(in the rows, 128 means zero)
Each row of numbers belongs to one of the objects below and depends on some of the facts about them. Some rows are named. Which object is each other row?

There are 3 kinds of fact about the objects: χ, Π, λ.
J100 Π:J4 λ:62
J124 λ:193
J133 χ:J368 Π:J613 λ:62
J160 Π:J978 λ:193
J164 χ:J531 Π:J922 λ:193
J173 χ:J788 J239 Π:J244 λ:193
J174 λ:62
J180 χ:J4 J335 Π:J283 λ:62
J186 χ:J36 J693 J45 Π:J484 λ:62
J194 Π:J435 λ:62
J204 χ:J636 J532 λ:855
J22 Π:J602 λ:193
J227 λ:855
J23 λ:855
J237 λ:62
J238 Π:J291 λ:193
J239 λ:193
J244 Π:J612 λ:193
J246 Π:J481 λ:62
J273 χ:J560 J31 λ:193
J279 χ:J753 λ:855
J283 Π:J896 λ:855
J288 Π:J22 λ:62
J290 χ:J995 λ:62
J291 λ:62
J31 Π:J693 λ:193
J317 Π:J801 λ:855
J323 χ:J636 J891 Π:J616 λ:193
J327 λ:855
J335 λ:193
J351 λ:62
J36 Π:J717 λ:62
J367 λ:855
J368 Π:J633 λ:193
J371 χ:J636 J49 λ:193
J373 χ:J237 λ:193
J374 λ:193
J380 Π:J76 λ:193
J4 Π:J531 λ:62
J426 Π:J965 λ:62
J432 Π:J537 λ:193
J435 Π:J238 λ:855
J446 χ:J36 J907 λ:62
J45 λ:62
J457 Π:J246 λ:193
J463 λ:855
J464 χ:J613 Π:J738 λ:193
J474 Π:J194 λ:855
J48 Π:J901 λ:193
J481 Π:J929 λ:193
J484 χ:J545 λ:855
J49 λ:855
J497 Π:J48 λ:193
J507 Π:J160 λ:193
J509 Π:J94 λ:193
J511 Π:J808 λ:193
J516 Π:J497 λ:193
J531 λ:193
J532 λ:855
J537 Π:J732 λ:855
J538 χ:J516 J929 Π:J288 λ:62
J539 λ:855
J545 λ:62
J549 χ:J227 J31 Π:J323 λ:855
J558 χ:J497 J511 λ:193
J560 λ:62
J562 λ:62
J58 χ:J983 J511 J509 J160 λ:193
J580 Π:J446 λ:193
J586 χ:J238 J693 J978 λ:193
J59 χ:J100 J888 J919 J712 Π:J539 λ:62
J590 χ:J983 Π:J474 λ:62
J595 χ:J818 Π:J753 λ:193
J602 χ:J636 J978 Π:J426 λ:855
J612 χ:J85 J246 λ:193
J613 Π:J371 λ:193
J616 χ:J922 λ:193
J630 χ:J833 Π:J785 λ:62
J633 Π:J919 λ:855
J636 Π:J713 λ:193
J64 χ:J283 J481 J507 λ:62
J658 λ:62
J693 λ:62
J697 Π:J45 λ:193
J711 λ:193
J712 λ:193
J713 Π:J511 λ:62
J717 Π:J549 λ:855
J732 χ:J23 J48 Π:J85 λ:855
J738 χ:J562 J658 Π:J100 λ:193
J753 Π:J368 λ:62
J76 Π:J580 λ:855
J785 χ:J580 Π:J595 λ:193
J788 λ:855
J801 χ:J327 J457 J351 λ:855
J808 Π:J23 λ:193
J812 Π:J317 λ:62
J818 Π:J916 λ:193
J83 χ:J124 J929 λ:62
J832 λ:62
J833 λ:193
J839 χ:J367 J317 λ:855
J85 Π:J852 λ:855
J852 χ:J36 λ:62
J862 Π:J636 λ:62
J866 χ:J244 Π:J818 λ:855
J873 χ:J658 λ:62
J878 Π:J31 λ:193
J879 Π:J862 λ:62
J888 λ:193
J891 Π:J164 λ:62
J896 Π:J58 λ:855
J898 Π:J457 λ:193
J901 χ:J288 λ:855
J907 λ:855
J916 χ:J975 J367 J124 Π:J538 λ:855
J919 λ:193
J922 λ:855
J929 λ:193
J94 χ:J636 J426 J788 J812 Π:J464 λ:193
J95 χ:J713 J896 λ:855
J965 χ:J335 Π:J832 λ:62
J975 λ:62
J978 Π:J516 λ:855
J983 λ:62
J990 χ:J717 J435 J560 J633 J335 λ:855
J992 χ:J48 J374 Π:J59 λ:855
J995 Π:J507 λ:193

Some rows with their names:
[173 118  71 112 119  95 115 134 158 120 146 103  76 148 116  88 147 126
 100 130 172 158 120 137  90 133 126 162 152 111 112 105 142 132 129 123
 113 123] : J516
[196 135  69 110 116  95 114 171 138 100 130 104  77 140 130  60 146 134
  79 134 166 114 101 169 147 134 141 141 126 110 112 128 116 112 126 122
 128 129] : J45
[173 153  86 110 117  95 114 163 137 141 130 129  76 120 117  58 155 125
  75 168 147 134 101 145 140 131 129 130 134 111 109 127 165 115 128 122
 139 147] : J879
[164 146  72 114 129  97 115 165 137  94 130 114  75 121 133  58 159 125
  74 131 146 148 101 193 139 132 128 127 127 108 118 107 105 113 154 139
 129 168] : J186
[174 117  99 119 115  96 114 162 135 127 195 112  75 137 113  61 177 130
  99 146 154 114 102 137  91 143 127 128 127 134 115 137  98 146 125 124
 153 122] : J317
[150 118  70 113 117  93 143 132 158  96 136 103  76 169 119 108 144 127
 120 127 165 144 105 141  90 152 127 145 129 114 127 106 117 119 140 142
 114 121] : J58
[154 117 113 134 116  96 125 141 136 109 188 118  76 144 113  66 174 126
  98 130 146 113 100 141  90 151 128 127 126 135 133 144  96 151 127 138
 162 128] : J279
[188 131  69 114 117  94 120 175 137  91 129 104  76 133 140  61 146 130
  77 128 156 135 101 201 148 134 145 129 125 108 132 112  99 114 136 135
 122 148] : J446
[171 118  99 123 117  95 113 155 136 127 199 115  79 131 113  62 174 133
  97 146 155 114 101 137  90 144 128 129 127 131 113 137  97 147 124 124
 154 122] : J49
[159 119  71 112 126  95 116 134 156 123 152 105  76 139 117  84 146 134
 105 130 172 149 119 138  90 139 126 152 147 111 109 105 134 113 127 127
 112 121] : J239
[189 145  71 110 117  96 114 155 138 111 131 105  77 133 126  59 146 129
  77 153 152 114 100 162 139 133 132 145 127 110 110 132 139 112 127 122
 141 135] : J560
[147 122 108 154 119  97 111 131 137  93 185 145 110 137 115  58 145 135
 116 129 158 112 101 164  86 198 138 120 122 126 112 137  97 145 121 122
 174 116] : J602
[149 120  70 110 131  95 115 177 139 129 169 104  77 121 133 110 146 133
 108 131 154 168 104 138  90 149 124 180 151 131 107 104 154 113 140 169
 113 120] : J160
[189 130  69 116 117  96 121 178 137  91 129 105  76 132 143  60 146 132
  76 128 156 138 100 201 149 133 144 129 125 108 133 112  98 114 137 137
 120 149] : J852
[178 141  70 109 116  95 115 160 137 122 130 105  76 138 119  60 147 127
  78 150 158 115 102 166 143 133 135 137 128 111 110 136 139 112 127 123
 136 139] : J983
[160 120  71 112 126  96 115 134 155 122 153 105  75 138 118  83 145 134
 105 130 172 148 118 138  90 139 126 153 148 111 109 105 134 114 128 128
 113 121] : J711
[182 117  80 115 117  98 113 156 135 112 218 104  77 152 113  68 188 139
 104 142 154 113 102 138  91 142 127 144 126 140 120 138  96 131 125 124
 154 128] : J633

Which object is each row?
No name comes twice in this set of rows, the named rows included.
[191 119  71 116 118  94 115 131 171 121 140 104  75 160 115  83 150 126
  95 129 173 158 128 137  91 132 127 160 155 110 125 105 129 142 128 120
 112 138] -> J497
[182 147  71 112 129  99 113 181 136 105 131 113  75 119 129  57 166 127
  75 150 152 146 102 172 145 132 128 128 127 108 109 106 117 113 129 127
 117 161] -> J36
[154 138  91 109 136  95 151 128 196 134 133 112  71 140 159  61 142 186
 101 156 227 112 152 137  88 191 125 126 129 111 104 105  98 109 141 152
 112 129] -> J818
[208 116 114 152 114  95 129 131 139  94 169 105  78 186 110  70 183 125
  96 128 152 113 101 138  92 133 155 128 127 111 171 150  94 188 125 119
 152 153] -> J901
[182 119  71 117 114  93 146 164 152 117 133 111  76 130 136 110 141 135
 114 128 169 155 103 136  91 149 135 157 158 109 109 105 131 126 128 142
 112 117] -> J531
[150 147  97 110 117  95 149 132 154  98 127 110  72 155 159  57 143 151
  78 149 200 108 103 175 111 174 127 122 123 112 108 139 100 109 146 129
 150 142] -> J538
[148 120  69 110 133  95 114 189 138 129 175 103  77 121 141 115 146 136
 110 131 150 169 103 139  91 156 124 183 150 136 107 105 158 113 145 184
 113 119] -> J507
[149 119 116 144 123  95 112 134 137 100 189 118 113 129 114  82 157 127
  95 131 151 120  98 138  89 156 128 127 124 135 119 141  96 172 127 122
 176 122] -> J204

Now the same objects, written a new way:
Some rows with their names:
[141 123 107 134 136 126 124 137  90 136 133 117 131 126 124 143 134 149
  93 121  93 123 102 130 130 154 140 105  71 139 133 149] : J368
[123 134  80 141 178 140 121 134  74 154 143  94 136 126 133 142 144 157
  88 121  78 126 133 142 105 147 111  70  70 151 124 166] : J531
[132  98 104 134 162 129 179 114 110 130 131  92 163 159 136 127 120 113
 129 161 120 176 116 145  97 130 161 119 137 120 158  89] : J978
[136 108 115 143 153 136 165 116 105 119 123 106 149 172 130 117 129  99
 124 165 115 158 126 139  88 122 139 144 136 129 140  88] : J283
[137 122 109 150 160 141 122 144  93 141 141 113 131 125 126 121 143 147
 103 131 100 102  82 135 148 154 129 106  50 141  71 156] : J58
[145 117 112 126 117 111 121 129 102 124 127 156 109 134 107 144 139 134
  82 112 100 120 110 126 124 156 158 127  72 117 158 140] : J878
[144 124 115 136 129 127 121 131  89 132 129 135 122 130 118 141 137 143
  83 116  95 119  99 130 129 153 140 120  71 134 135 146] : J833
[ 57 115 138 181 181 156  96 158  66 111 156 162 149 171  99  82 148 104
  76 181 157 140 133 178 107  90 121 244 142  90  42  88] : J916
[145 116 113 124 113 110 121 128 105 121 128 156 107 136 105 144 137 132
  84 113 101 121 113 121 122 159 160 128  75 113 164 139] : J432
[135 111 116 148 156 136 164 114 103 119 125 109 154 171 128 111 132 101
 123 164 115 155 125 139  91 123 136 146 135 127 132  90] : J227
[153 137 135 168 129 127 122 138 153 145 121 157 111 155 149 120 145 183
 135 133 141 123 147 135 100 113 142 114 136 149 153 115] : J560
[129 104 115 149 168 138 163 115 114 120 132 111 151 171 126 102 134 103
 128 165 121 146 119 140  98 126 143 141 121 118 112  92] : J95
[130  95 111 141 160 119 164 114 124 109 132 131 134 176 114 100 141  92
 133 164 129 141 131 135 100 133 160 149 121  98 119  90] : J992
[130  89 114 153 162 143 161 127  95 119 130 126 151 176 135 113 135 102
 119 174 125 157 128 135  92 123 134 155 129 120 119 108] : J367
[147  98 100 106 129  67 140 108  79 135 164 132 146 108 120 181 163 156
  99 104 120 147 120 142 190 165 186  98 107 100 182 149] : J995
[134 100 114 151 156 138 163 120 101 121 125 116 152 173 132 114 131 103
 121 169 120 158 126 138  90 123 135 146 132 126 129  98] : J317
[144 118 112 128 118 115 120 129 100 124 131 154 112 133 107 144 136 135
  82 112 101 119 107 125 124 156 156 128  75 118 156 140] : J697

Which object is each row?
No name comes twice in this set of rows, the named rows included.
[ 66 149 140 160 160 129 102 132  87  99 146 148 129 166  75  84 144  91
  81 157 149 136 141 184 101  92 144 238 154  83  94  45] -> J866
[132 130  97 146 181 169 130 139 127 171 150 120 136 121 124 138 103 158
  73 110 105 117  37 164  93 156 168 100  56 120 104 136] -> J371
[137 129 105 142 148 141 125 139  76 148 135  91 149 119 138 146 132 159
  91 123  84 130  94 138 132 148 121  91  72 159 117 152] -> J919
[136 126 112 147 153 143 121 137  95 143 138 112 140 126 127 125 136 153
  93 123  95 109  82 135 137 152 129 105  58 141  95 152] -> J612
[135  94 110 145 134 134 114 148  82 133 137 157 129 138 128 142 140 145
  78 132 109 119 102 123 130 154 138 132  65 123 111 172] -> J124
[122 114 143 153 174 121 148  95 152 100 153  97 210 172 136  88 146 116
 128 139 112 130 125 127  68 120 152 133 129 123 116  86] -> J990
[154 158  96 125 150 102 134 129 112 132 128  86  85 114  98 118 164 117
 140 122  96  84  89 143 162 173 158  90  46 137  64 122] -> J738
[140 123 110 141 113 158 116 170 124 116  94 128  91 150 120 110 106 126
  96 134  69 101  97  99  66 159 135 111  21 156 110 147] -> J48
[155 113 125 157 112 112 128 146 177 132 113 190  73 162 128 113 141 167
 149 140 156 114 150 124 109 131 176 119 115 116 164 114] -> J630
[132 125  76 125 172 147 130 134 127 163 141 144 104 131 114 152 107 144
  63 103  98 127  87 153  54 163 182  89  64 108 159 140] -> J636
[124 119 125 164 127 140 137 120 168 139 114 180  77 163 114  78 108 207
 154 132 146 129 155 131 176 104 127 101  98  98 208 101] -> J186
[133 102 110 153 148 151 117 155  71 143 139 131 146 134 140 138 137 156
  82 137  98 120  89 128 135 149 121 118  62 145  91 175] -> J929

Now the same objects, written a new way:
Some rows with their names:
[113  84 181 172 105 144 105 115 158 147 139 168 173 195 100 145 103 102
 111 121  91  74 182 119 144 154] : J549
[148  95 153 150 105 128 131  94 203 180 137 131 156 129 115 139 116  63
 101 131 122  81 126 127 147 122] : J697
[122 106 156 143 109 111 127 109 150 157 174 115 127 122 123  96  98 120
  91 140 116  75 190 115 108 138] : J590
[160  61 160 146  68 146 147  87 180 174 138 126 178 144  73 128 135  67
  81 135 128  61  90 124 118  90] : J516
[143  62 202 149  83 134 139  76 132 126 113 158 172 198  72 146 151 116
  78 124  80  33 142 105 121 140] : J978
[159 104 151 154  99 126 139  93 211 182 141 126 160 131 108 143  93  72
  98 115 134  75 156 126 178 114] : J785
[118  90 185 169 107 138 111  99 156 154 128 180 153 189  96 146 119 101
 102 126  99  63 180 108 136 157] : J537
[148  93 153 148 105 129 132  93 205 179 140 133 156 130 113 141 116  64
  99 132 123  82 126 125 147 120] : J380
[119  94 188 170 107 138 105 102 158 156 132 178 148 187 102 149 118 103
 115 123  95  61 177 115 137 154] : J866
[164 101 152 157 108 125 124  93 186 182 114  95 149 111 141 143 128  61
 121 112  97  66 126 122 167 131] : J371
[141  97 169 147 106 130 144 104 188 193 130 104 135 105 147 109 113  52
 125 113 133  73 133 139 161 141] : J558
[157 120 132 147 120  94 109 110 146 165 120  94 136 126 131 105 128 135
  84 149  78  73 173 103 110 145] : J693
[158 105 148 150 114 118 132 110 200 191 106 118 146 125 132 122 125  65
 102 136 120  84 117 132 145 134] : J712
[130  99 182 172 113 134 107 115 147 168  99 156 144 180 118 126 126 101
 117 123  92  61 174 115 140 169] : J539
[146 120 134 153 118 102 102 128 151 174 135 100 129 131 133  95 113 131
 101 149  92  81 173 119 103 139] : J832
[164 103 150 159 108 123 122  98 189 180 116  96 146 114 141 146 126  60
 122 113  99  69 125 123 165 129] : J586
[129 100 182 178 112 134 104 119 146 166 104 154 142 179 121 130 122  97
 123 119  92  62 175 118 142 167] : J484

Rows to name:
No name comes twice in this set of rows, the named rows included.
[132 115 152 134 117 102 128 114 142 177 137  99 124 115 138  69 114 127
  89 146 112  75 183 118 107 156] -> J983
[147  93 153 153 105 130 130  97 203 176 144 131 154 129 118 143 112  59
 106 127 124  82 126 128 149 118] -> J164
[127  85 168 135 102 142 142  82 206 197 158 126 136 123 147 135 102  63
  86 152 146  94 127 123 122 170] -> J511
[127  94 172 190 100 155  87 116 137 183 109 155 147 175 109 131 123  96
 130 117  94  57 179 106 142 156] -> J839
[165 109 146 149 113 115 134 107 203 194 103 116 149 126 129 122 118  69
 102 131 122  82 128 132 157 134] -> J919
[136 128 153 128 123 100  86  98 175 185 164 137 131 138 116 114 114 152
 105 156  83  80 167 127  96 126] -> J288
[128  97 172 175 104 151  92 106 138 192  95 164 154 175 101 122 132 104
 111 128  94  57 175  99 135 163] -> J367
[125  95 178 161 116 133 106 120 149 169 100 151 168 188 115 118 117 111
 112 127  85  73 174 121 142 172] -> J227
[147 114 122 162 107 120  92 122 141 191 132 105 141 127 116  90 117 128
  92 152  98  79 176 101 101 130] -> J975
[116  98 187 175  98 160  70  93 157 190 145 187 148 180  93 152 118 109
 141 117  86  53 176 111 136 138] -> J916
[128  96 178 155 106 134 118 106 165 161 121 164 189 200  89 131  90 126
  92 117  97  72 208 116 171 159] -> J633
[144  90 149 156 101 138 121  98 209 188 148 128 147 135 134 153 106  64
  95 149 128  96 122 123 128 143] -> J808
[136 102 181 167 116 127 108 103 146 164  90 155 146 178 118 135 136 106
 110 122  81  57 174 109 144 172] -> J907

The same objects again, as new rows of numbers:
Known rows:
[138 101 108 132 141 143 130 128 131 127 147 102 144 130 125 145  63 134
 137 123 123 132 115 150 156 159] : J549
[134 148 143 144 108 107 129 140 145 115 114 152 120 135 137  87 192 119
 120 154 129 111 151 111 114 100] : J509
[138 110 139 147 117 135 147 108 131 129 131 128 131 125 133 135  89 134
 150 137 113 121 103 140 173 128] : J879
[136 103 113 128 136 140 131 131 128 125 147 100 135 132 127 153  73 144
 143 118 118 124 119 154 155 161] : J95
[148 101 111 138 137 141 129 119 116 132 133 111 153 103 128 136  46 116
 124 133 111 141 126 160 145 153] : J367
[133 146 133 118 118 112 112 130 135 114 116 129 114 127 146  97 212 123
 107 131 136 119 140  88  99 115] : J48
[153 107 122 148 152 145 122 120 105 153 151 103 131 119 125 149  66 111
 132 139 110 120 137 148 147 155] : J435
[127  99 117 116 154 145 132  95 114 135 152 108 136 124 139 143  49 140
 120 115 116 129 138 151 126 151] : J539
[114 148 141 109 128 113 126 109 137 125 125 153 113 155 134  94 185 131
 103 132 134 114 164 103  79  93] : J239
[ 68 145 112 127 127 137 146 112 108 137 116 139 112 114  97 171  90 138
 144 129 138 152 125 158 135 129] : J288
[ 37 190 111 100 126 111 140 158 126 138  97 145  96 135 118 124 189 108
 119 174 144 159 185 117  97 113] : J818
[121 148 138 127 120 113 115 135 132 120 116 147 118 124 136 101 201 122
 113 142 138 122 152 107  93 110] : J888
[136 107 105 124 147 145 125 130 120 137 147  96 126 130 122 141  77 127
 134 103 107 127 120 142 135 157] : J801
[131 150 136 149 114 111 123 147 139 125 112 159 129 118 130  88 197 113
 116 157 123 124 134 115 108 105] : J878
[131 108 129 144 121 136 129 114 119 124 123 129 150  91 131 144 110 129
 138 133 121 146  81 132 164 138] : J237
[138 122 116 129 115 135 143 124 131 122 119 112 130 122 118 149  87 134
 134 108 122 139  99 130 160 133] : J83
[141 126 132 142 115 129 147 119 139 126 125 114 122 150 122 148  73 133
 141 120 124 114 110 137 177 126] : J590

Rows to name:
No name comes twice in this set of rows, the named rows included.
[ 83 173 118 133 126 115 120 143 115 127 109 177 102 124  90 118 195 116
 110 143 158 133 167 144  61  99] -> J22
[115 129 110 163 137 141 122 108 112 134 140 164 156 131  50 189  91 171
 139 115 195 121  68 158  96 122] -> J965
[137 124 135 160 130 128 128 140 132 147 148 106 138 145 105 171 103 138
 156 145 153 115  75 111 177 139] -> J180
[152 110 104 158 134 136 134 154 131 138 137 107 136 117 110 146  71 113
 150 136  99 128 107 158 175 161] -> J992

